[ 10  14 -10   5   3  12  10  20   3   1  21   0  -6  13 -21 -18 -34  -4
  14]  bizor
[ 28  -3  -8  -9  -3  29  -3  36 -14  14   4   4   1  19 -22 -18 -20  -9
  18]  zizuk
[ 23   6  -7  -6  -4  28   4  28 -13  10  10   5  -5  18 -19 -17 -24  -7
  21]  Lidi
[  1  20 -12  15   9   1  16  14  15  -6  30  -4  -8   9 -22 -18 -41   0
   9]  pep
[ 27  20   0 -13 -19  44  11  14 -33  11  18  17 -18  23 -10 -12 -27  -5
  39]  Mepig
[ 27 -20 -12  -5  12  16 -12  51   2  16  -4  -6  15  15 -30 -24 -17 -12
   1]  tigi
[  5   6 -15  12  15  -2   6  28  20  -2  19  -8   2   8 -27 -21 -35  -4
   1]  mis
[ 21   1  -9  -4   1  22   1  32  -5   9  10   1  -1  16 -22 -19 -25  -8
  14]  Sibe
which: [ 27  20   0 -13 -19  44  11  14 -33  11  18  17 -18  23 -10 -12 -27  -5
  39] : Mepig
chg Sibe: [ 21   1  -9  -4   1  22   1  32  -5   9  10   1  -2  16 -22 -19 -25  -8
  14] : 12, [-1]

[  0  19  -8  -3 -13  -6  -6  -1 -16  36  27  35   6   0  23  -5  12]  Zed
[ 14   9  -3  -6   1  -7  28  18   1 -12  -4   4   8  -5  27 -11   6]  gopa
[ 8 10 -2 -2  0 -4 13  7 -1  7  1  0  7 -1 18 -6  3]  mif
[ 23   1  -4 -11   5 -11  50  35   4  25 -13  16   6  -7  35 -16   6]  kesi
[ 8  7  2  6  4 -1 11  4 -2  8  3  6 15  2 10 -3 -2]  Giz
[ 8  7  2  1  4 -1 11  4 -2  8  3  6  9  2 10 -3 -2]  Ped
[ 9 13 -1  1  2 -3 10  3 -3  7  4  0 11  1 17 -5  2]  bekef
[ 20 -19   5  -6  17  -4  47  35   6  27 -16  36   0  -1   8  -9  -6]  papef
[15  0  1 -3  8 -5 30 20  2 18 -6 16  6 -2 18 -8  0]  vib
[ 8  7  2  6 12 -1 11  4 -2  8  3  6 15  2 10 -3 -2]  Bis
[  0  19  -7  -3 -11  -5  -5  -5  -3  -5   5 -21   6  -4  22  -5  11]  soduf
loc: [50] : kesi, 6
which: [ 9 13 -1  1  2 -3 10  3 -3  7  4  0 11  1 17 -5  2] : bekef
which: [  0  19  -8  -3 -13  -6  -6  -1 -16  36  27  35   6   0  23  -5  12] : Zed
which: [ 8  7  2  1  4 -1 11  4 -2  8  3  6  9  2 10 -3 -2] : Ped
which: [ 8  7  2  6 12 -1 11  4 -2  8  3  6 15  2 10 -3 -2] : Bis
which: [ 35   6  27 -16  36   0  -1] : papef

[ 12 -28 -26  11 -34  17 -30  11  11 -12 -35  22 -13 -10  -6  -2 -26   9
   7   1  21  16   4 -33 -20  11 -32  14 -35  22 -12  -4  12  10  -1  19
  -9 -33  -8 -16  13 -32 -21  15 -16 -35]  pav
[ 21 -36 -28  13 -35  27 -29   6  18  -2 -33  31  -7   6   0   3 -20  14
  11   8  29  21   8 -30 -11  16 -31  23 -39  21 -11  -1  15  17  10  27
  -7 -28   3  -6  16 -24  -7  23  -7 -35]  Sigu
[ 14  11 -10 -37  36  10  27 -26  -1 -16  38  10 -12   8 -14 -25  -4 -28
 -11  -7  17 -23 -34  43  39 -27  29  -6  23 -31 -16 -30 -31  10  11  18
  -9  38  40  45 -24  21  11  11  45  12]  Nif
[ 28   7   0  11 -15 -25  30  10  35  31  16  10 -13   7 -25 -17  31 -11
  42  41 -19 -21  13  -4 -33  29  27 -25  18  13 -20   2 -16  33  35   6
  30  14   7  -9  34  35 -11  28 -12  -5]  Nez
[  1 -17  -9  14 -17 -17 -26  12   1  -7 -26  12   3  -1   8  10 -17  16
   0  -6  16  21   9 -20  -6   8 -27  19 -25  18   3   6  18  -2  -4  10
 -11 -23  -9 -10   5 -23  -6   3 -10 -15]  Rizeg
[-14 -24  19  19  -5 -13  -1  15  -4  13  -6 -14  12  -5  11  16  12  13
   4   4 -17   8  19 -11 -15  12  -2  -2   4  13  16  21  16  -9  -8 -17
  12  -9 -21 -21  11  -1  -1 -12 -20   9]  legep
[  1 -17  -9  14 -17  17 -26  12   1  -7 -26  12   3  -1   8  10 -17  16
   0  -6  16  21   9 -20  -6 -19 -27  19 -25  18   3   6  18  -2  -4  10
 -11 -23  -9 -10   5 -23  -6   3 -10 -15]  lupa
which: [  1 -17  -9  14 -17 -17 -26  12   1  -7 -26  12   3  -1   8  10 -17  16
   0  -6  16  21   9 -20  -6   8 -27  19 -25  18   3   6  18  -2  -4  10
 -11 -23  -9 -10   5 -23  -6   3 -10 -15] : Rizeg
chg Nez: [ 27   7   0  11 -15 -25  30  10  35  31  16  10 -13   7 -25 -17  31 -11
  42  41 -19 -21  13  -4 -33  29  27 -25  18  13 -20   2 -16  33  35   6
  30  14   7  -9  34  35 -11  28 -12  -5] : 0, [28]
which: [ 21 -36 -28  13 -35  27 -29   6  18  -2 -33  31  -7   6   0   3 -20  14
  11   8  29  21   8 -30 -11  16 -31  23 -39  21 -11  -1  15  17  10  27
  -7 -28   3  -6  16 -24  -7  23  -7 -35] : Sigu
which: [ 14  11 -10 -37  36  10  27 -26  -1 -16  38  10 -12   8 -14 -25  -4 -28
 -11  -7  17 -23 -34  43  39 -27  29  -6  23 -31 -16 -30 -31  10  11  18
  -9  38  40  45 -24  21  11  11  45  12] : Nif
which: [-14 -25] : Nif

